Below is a small trained network, with its code and all its weights. Each question gives an input and a target symbol and asks what happens when units are switched off, that is, made to give their printed mean instead of their output.

import numpy as np


def w(rows, s, z=0):
    codes = np.array(rows[::2]) - 128.0
    scale = np.full(codes.shape[1], s)
    scale[-1] = z or s
    return codes * scale


def f(y):
    return np.maximum(y, 0)


def softmax(a):
    e = np.exp(a - a.max(-1, keepdims=True))
    return e / e.sum(-1, keepdims=True)


def log_softmax(a):
    a = a - a.max(-1, keepdims=True)
    return a - np.log(np.exp(a).sum(-1, keepdims=True))


def net(x, mask):
    ids = ['ΞΩαγεζημσ'.index(c) for c in x.split()]
    T = len(ids)
    res = E[ids] + P[:T]
    u = 0
    for l in range(3):
        r = res
        for j in range(2):
            rows = slice(3 * j, 3 * j + 3)
            q, k, v = (r @ M[l][rows].T for M in (Q, K, V))
            z = softmax(np.where(np.tri(T) > 0, q @ k.T / 3**0.5, -1e9)) @ v
            o = O[l][rows]
            res = res + np.where(mask[u + j], z, o[:, -1]) @ o[:, :-1]
        u += 2
        y = f(res @ A[l][:, :-1].T + A[l][:, -1])
        res = res + np.where(mask[u : u + 4], y, B[l][:, -1]) @ B[l][:, :-1]
        u += 4
    return log_softmax(res[-1] @ U[:, :-1].T + U[:, -1])


Q, K, V, O, A, B = {}, {}, {}, {}, {}, {}
E = w([
[109,133,214,145,153,130],'Ξ',
[117,107,223,9,119,181],'Ω',
[54,79,157,144,216,135],'α',
[80,101,6,195,80,65],'γ',
[154,175,46,33,122,136],'ε',
[104,52,118,171,134,34],'ζ',
[98,141,186,209,94,212],'η',
[136,23,102,72,90,11],'μ',
[92,54,142,2,127,129],'σ',
],0.015)
P = w([
[97,175,175,118,136,93],'0',
[208,37,129,97,151,196],'1',
[157,182,169,138,142,71],'2',
[224,28,125,132,113,197],'3',
[36,156,150,122,57,107],'4',
[199,99,49,58,150,135],'5',
[122,156,140,132,65,62],'6',
[253,40,136,170,35,199],'7',
[52,142,133,119,56,85],'8',
],0.012)
Q[0] = w([
[117,93,208,117,190,151],'L0H0',
[219,122,64,172,144,245],'L0H0',
[108,173,159,85,139,2],'L0H0',
[68,74,210,101,62,60],'L0H1',
[74,113,206,185,159,93],'L0H1',
[113,211,65,151,169,123],'L0H1',
],0.009)
K[0] = w([
[133,129,157,123,119,184],'L0H0',
[143,52,159,99,210,60],'L0H0',
[246,199,51,129,2,156],'L0H0',
[126,166,44,161,21,194],'L0H1',
[128,136,6,172,173,102],'L0H1',
[169,46,140,125,172,97],'L0H1',
],0.0087)
V[0] = w([
[76,132,110,207,63,180],'L0H0',
[101,61,230,143,123,153],'L0H0',
[255,244,21,107,152,159],'L0H0',
[175,206,104,209,21,223],'L0H1',
[138,72,125,170,58,128],'L0H1',
[88,175,86,22,9,153],'L0H1',
],0.0044)
O[0] = w([
[142,146,178,163,170,94,99],'L0H0',
[193,139,190,179,110,104,188],'L0H0',
[141,180,105,73,241,188,3],'L0H0',
[78,79,136,219,143,169,56],'L0H1',
[129,87,158,128,112,59,158],'L0H1',
[92,61,108,2,118,157,160],'L0H1',
],0.0063,0.004)
A[0] = w([
[216,116,107,131,125,136,4],'L0N0',
[168,2,89,140,191,111,42],'L0N1',
[244,89,141,148,117,176,38],'L0N2',
[155,94,232,97,149,190,220],'L0N3',
],0.0085,0.0038)
B[0] = w([
[86,139,225,174,138,197,151],'L0N0',
[147,171,161,40,80,176,210],'L0N1',
[59,62,67,2,161,174,195],'L0N2',
[155,137,109,132,74,73,254],'L0N3',
],0.0099,0.0079)
Q[1] = w([
[20,170,220,168,76,2],'L1H0',
[167,47,129,204,146,149],'L1H0',
[106,68,215,171,117,144],'L1H0',
[190,168,114,131,88,63],'L1H1',
[153,180,90,79,194,51],'L1H1',
[83,80,161,153,21,43],'L1H1',
],0.0094)
K[1] = w([
[64,184,35,147,58,171],'L1H0',
[88,147,254,109,87,126],'L1H0',
[161,108,161,151,70,178],'L1H0',
[223,165,60,113,128,84],'L1H1',
[241,48,121,169,165,86],'L1H1',
[8,151,150,122,91,46],'L1H1',
],0.0089)
V[1] = w([
[155,72,255,109,178,88],'L1H0',
[71,118,242,70,157,117],'L1H0',
[191,131,49,233,105,211],'L1H0',
[108,180,108,113,70,35],'L1H1',
[17,136,244,129,119,133],'L1H1',
[119,31,156,106,197,163],'L1H1',
],0.0064)
O[1] = w([
[194,150,2,132,89,149,151],'L1H0',
[162,200,28,161,101,161,164],'L1H0',
[106,104,207,68,103,77,25],'L1H0',
[95,137,129,141,180,139,255],'L1H1',
[112,208,66,147,94,121,195],'L1H1',
[147,145,147,171,73,33,77],'L1H1',
],0.0083,0.0096)
A[1] = w([
[67,87,51,161,197,139,4],'L1N0',
[208,161,202,153,19,239,174],'L1N1',
[165,1,135,41,96,179,92],'L1N2',
[173,46,79,132,164,44,18],'L1N3',
],0.0075,0.0031)
B[1] = w([
[133,127,235,151,176,102,154],'L1N0',
[129,103,255,96,104,132,215],'L1N1',
[119,138,134,235,183,110,250],'L1N2',
[42,32,189,78,40,117,139],'L1N3',
],0.0095,0.011)
Q[2] = w([
[129,58,100,209,143,133],'L2H0',
[109,99,177,155,34,132],'L2H0',
[133,89,129,193,113,208],'L2H0',
[56,57,170,141,54,119],'L2H1',
[128,105,214,254,106,150],'L2H1',
[166,74,117,132,110,182],'L2H1',
],0.011)
K[2] = w([
[41,132,108,195,105,57],'L2H0',
[60,126,191,112,95,173],'L2H0',
[61,192,45,157,74,114],'L2H0',
[74,77,120,112,101,160],'L2H1',
[1,196,98,169,94,161],'L2H1',
[70,178,120,61,88,96],'L2H1',
],0.01)
V[2] = w([
[124,145,119,118,177,110],'L2H0',
[137,176,99,148,112,133],'L2H0',
[176,123,149,46,132,155],'L2H0',
[106,192,103,106,155,113],'L2H1',
[142,72,83,84,129,107],'L2H1',
[171,73,144,7,110,144],'L2H1',
],0.015)
O[2] = w([
[91,142,121,20,142,81,83],'L2H0',
[145,123,169,100,111,174,141],'L2H0',
[66,167,90,159,56,183,2],'L2H0',
[68,74,107,97,138,38,98],'L2H1',
[182,22,182,174,137,147,33],'L2H1',
[132,88,254,104,170,212,1],'L2H1',
],0.0099,0.0067)
A[2] = w([
[218,76,99,94,2,119,163],'L2N0',
[133,229,123,78,81,72,171],'L2N1',
[133,103,18,65,109,146,81],'L2N2',
[165,69,87,131,90,72,2],'L2N3',
],0.0075,0.0064)
B[2] = w([
[218,91,151,68,2,111,203],'L2N0',
[88,130,185,231,107,140,249],'L2N1',
[68,86,80,11,201,195,185],'L2N2',
[180,190,254,34,244,123,174],'L2N3',
],0.0076,0.013)
U = w([
[60,87,181,119,142,76,165],'Ξ',
[101,186,166,81,218,184,234],'Ω',
[127,137,60,105,220,120,137],'α',
[84,93,38,57,104,123,136],'γ',
[183,122,159,210,129,97,120],'ε',
[139,187,178,8,80,91,1],'ζ',
[123,46,112,114,79,80,75],'η',
[222,149,112,110,138,59,110],'μ',
[159,173,57,125,116,114,83],'σ',
],0.011,0.0081)

Each question gives the input, a string of symbols that net reads in full, and the target symbol t.
The units are the heads (3 rows each of Q, K, V and O) and the neurons (one row each of A and B). Each row of codes is followed by its name. A weight is (code - 128) times the scale printed after its matrix; where a second scale follows, it is the last column's (O, A, B and U).
mask holds one flag per unit, layer by layer, with each layer's heads first. A switched-off unit (its flag False) gives its mean, the last column of its rows in O or B, instead of its output. The means were averaged over made-up inputs and are rounded, as every weight is.
A unit's drop is (log p(t) with every unit on - log p(t) with that unit switched off) / (log p(t) with every unit on - log p(t) with every unit switched off).
The circuit of an input: a set's keep is (log p(t) with only the set's units on - log p(t) with every unit switched off) / (log p(t) with every unit on - log p(t) with every unit switched off). Starting from the 12 units with the biggest drops (on a tie, the unit counted first), units are removed one at a time, each time the one whose removal leaves the highest keep (on an exact tie, the one counted first), for as long as the keep stays at least 0.8.
circuit, biggest first: the units of the circuit, biggest drop first
unit that matters most: the unit with the biggest drop
k most important neurons: the k neurons with the biggest drops, biggest first
top k neurons in layer l: the k neurons of layer l with the biggest drops, biggest first
heads that matter: for each layer, one digit per head in row order, 1 if its drop is at least 0.15 and else 0, layers parted by /
input ζ σ ζ μ Ξ γ Ω ζ, target γ: top 2 neurons in layer 0	L0N2, L0N1
input ζ Ξ Ω Ξ μ ε Ξ, target Ω: heads that matter	10 / 00 / 01
input ζ Ω ζ η, target μ: 2 most important neurons	L0N2, L0N1
input μ ε ζ μ ζ, target Ω: circuit, biggest first	L0H0, L2H1
input γ μ α γ η σ ζ ε η, target ε: heads that matter	01 / 10 / 10
input η η ζ Ξ ζ Ω Ω, target ε: heads that matter	01 / 00 / 10
input ζ Ω σ, target γ: circuit, biggest first	L2H0
input γ ζ ζ ζ ε Ξ Ξ η ζ, target ε: heads that matter	10 / 10 / 01
input Ω Ξ γ Ω μ ζ Ω, target Ξ: heads that matter	00 / 10 / 00
input σ Ω ε σ γ η ζ ζ, target α: 3 most important neurons	L0N2, L1N2, L1N0
input Ξ ε η ζ ζ σ μ ζ ζ, target ε: 3 most important neurons	L1N2, L2N2, L0N2
input ζ ε μ, target Ω: circuit, biggest first	L2H1, L0H0
input Ξ ζ α, target α: heads that matter	00 / 00 / 01
input Ω ε Ξ Ω η Ξ σ, target ε: unit that matters most	L0N2
input ε ζ ζ η Ω γ Ξ Ω γ, target Ξ: heads that matter	01 / 10 / 10
input ζ ζ Ω ε, target μ: heads that matter	00 / 01 / 10
input γ ζ η γ ε, target Ω: 2 most important neurons	L0N1, L1N1
input γ η ε Ξ η Ω Ω Ω, target σ: top 3 neurons in layer 0	L0N2, L0N1, L0N3
input Ω Ω Ξ ζ, target Ω: 2 most important neurons	L0N3, L0N2
input Ξ η Ξ ζ α Ω μ α, target ζ: heads that matter	00 / 01 / 11
input σ ζ ζ ζ, target η: circuit, biggest first	L0N1, L2H1, L1N1, L2N0
input η μ μ ζ, target σ: unit that matters most	L1N2
input ζ α ζ ζ γ μ η γ, target α: heads that matter	00 / 01 / 11
input Ξ σ ζ ζ γ σ, target μ: top 3 neurons in layer 1	L1N2, L1N1, L1N3
input Ξ ζ ε μ, target γ: 3 most important neurons	L1N2, L0N2, L0N1
